Here is a tiny trained network, its code and every weight. The questions are about switching its units off for an input and a class, where a switched-off unit gives its printed mean instead of its output.

import numpy as np


def w(rows, s, z=0):
    codes = np.array(rows[::2]) - 128.0
    scale = np.full(codes.shape[1], s)
    scale[-1] = z or s
    return codes * scale


def norm(h):
    return h / np.sqrt((h * h).mean(-1, keepdims=True) + 1e-5)


def f(y):
    return y / 2 * (1 + np.tanh(0.7978845608 * (y + 0.044715 * y**3)))


def log_softmax(a):
    a = a - a.max(-1, keepdims=True)
    return a - np.log(np.exp(a).sum(-1, keepdims=True))


def net(x, mask):
    res = np.array(x, float).reshape(1, 4) / 4 @ E
    u = 0
    for l in range(3):
        y = f(norm(res) @ A[l][:, :-1].T + A[l][:, -1])
        res = res + np.where(mask[u : u + 5], y, B[l][:, -1]) @ B[l][:, :-1]
        u += 5
    return log_softmax(norm(res)[-1] @ U[:, :-1].T + U[:, -1])


A, B = {}, {}
E = w([
[128,102,153,142,174,84,159,83,122],'x0',
[87,150,95,246,131,57,173,199,103],'x1',
[161,55,96,136,199,155,122,178,159],'x2',
[146,132,154,109,152,85,126,198,187],'x3',
],0.013)
A[0] = w([
[149,131,145,122,86,116,146,180,141,22],'0.n1',
[100,122,129,76,97,146,133,62,89,66],'0.n2',
[63,182,132,160,92,27,167,130,120,134],'0.n3',
[135,181,186,115,169,1,162,133,191,88],'0.n4',
[174,143,126,164,129,109,135,172,162,1],'0.n5',
],0.01,0.0054)
B[0] = w([
[48,106,43,60,85,113,122,39,153,127],'0.n1',
[161,144,109,139,231,68,10,77,236,188],'0.n2',
[122,255,202,214,136,139,153,98,67,254],'0.n3',
[122,201,125,126,104,26,214,219,72,221],'0.n4',
[129,80,96,189,166,250,73,160,94,138],'0.n5',
],0.0084,0.0074)
A[1] = w([
[144,93,202,105,136,89,188,1,46,35],'1.n1',
[117,126,70,71,106,211,163,174,137,24],'1.n2',
[97,27,101,158,252,102,192,173,90,109],'1.n3',
[101,153,172,98,162,198,69,121,167,2],'1.n4',
[162,50,155,120,98,80,150,188,181,127],'1.n5',
],0.0088,0.0054)
B[1] = w([
[129,147,147,108,132,88,104,158,248,173],'1.n1',
[67,190,121,134,119,144,81,149,127,140],'1.n2',
[155,43,78,120,52,117,149,143,226,253],'1.n3',
[132,133,191,106,62,186,156,98,143,160],'1.n4',
[165,105,106,101,99,156,120,105,67,175],'1.n5',
],0.013,0.0057)
A[2] = w([
[226,45,121,47,140,157,160,179,157,97],'2.n1',
[103,111,191,143,112,171,151,54,155,24],'2.n2',
[1,167,84,85,95,93,96,213,168,143],'2.n3',
[141,110,171,33,175,249,86,10,104,3],'2.n4',
[125,131,192,20,63,243,41,91,80,192],'2.n5',
],0.0084,0.0038)
B[2] = w([
[62,118,104,101,174,139,42,12,161,234],'2.n1',
[44,134,45,127,151,120,61,143,130,139],'2.n2',
[197,71,145,95,115,171,132,160,61,173],'2.n3',
[12,157,180,139,195,123,143,17,158,229],'2.n4',
[145,226,161,65,146,64,85,171,254,254],'2.n5',
],0.01,0.0079)
U = w([
[132,199,174,179,115,91,203,137,21,207],'0',
[113,170,162,106,164,122,107,57,174,193],'1',
[152,6,58,130,112,163,113,113,142,4],'2',
[203,136,138,108,114,115,136,195,129,119],'3',
],0.017,0.0026)

Each question gives the input, the list of numbers given to net, and the class t.
The units are the neurons (one row each of A and B). Each row of codes is followed by its name. A weight is (code - 128) times the scale printed after its matrix; where a second scale follows, it is the last column's (A, B and U).
mask holds one flag per neuron, layer by layer. A switched-off neuron (its flag False) gives its mean, the last column of its row in B, instead of its output. The means were averaged over made-up inputs and are rounded, as every weight is.
A unit's drop is (log p(t) with every unit on - log p(t) with that unit switched off) / (log p(t) with every unit on - log p(t) with every unit switched off).
The circuit of an input: a set's keep is (log p(t) with only the set's units on - log p(t) with every unit switched off) / (log p(t) with every unit on - log p(t) with every unit switched off). Starting from the 12 units with the biggest drops (on a tie, the unit counted first), units are removed one at a time, each time the one whose removal leaves the highest keep (on an exact tie, the one counted first), for as long as the keep stays at least 0.8.
units of the circuit, in order: the units of the circuit, biggest drop first
k most important neurons: the k neurons with the biggest drops, biggest first
k most important neurons of layer l: the k neurons of layer l with the biggest drops, biggest first
drop of u: that unit's drop, to one decimal
input [6,-1,0,6], class 0: units of the circuit, in order -> (0.n4)
input [-6,0,2,2], class 3: 2 most important neurons -> (1.n2, 2.n3)
input [-8,7,1,6], class 0: units of the circuit, in order -> (0.n3, 2.n5)
input [-7,-2,-1,6], class 3: 3 most important neurons -> (1.n2, 0.n2, 2.n3)
input [-8,-1,2,0], class 3: 2 most important neurons -> (1.n2, 2.n3)
input [-7,-1,5,-2], class 3: 2 most important neurons of layer 0 -> (0.n2, 0.n3)
input [2,-1,2,8], class 2: 2 most important neurons -> (0.n3, 2.n1)
input [-5,4,2,3], class 3: 2 most important neurons -> (2.n1, 2.n4)
input [-7,1,-6,1], class 0: 2 most important neurons -> (0.n3, 2.n1)
input [-4,6,4,-7], class 2: 2 most important neurons of layer 2 -> (2.n5, 2.n4)
input [8,4,4,-1], class 2: 2 most important neurons -> (1.n3, 2.n5)
input [-8,-3,-7,6], class 3: drop of 2.n3 -> 0.2
input [8,1,3,-3], class 2: drop of 1.n3 -> 0.2
input [1,-2,-3,5], class 0: drop of 0.n4 -> 0.1
input [2,-3,-6,8], class 0: most important neuron -> (0.n4)
input [0,-3,5,8], class 2: drop of 0.n3 -> 0.1
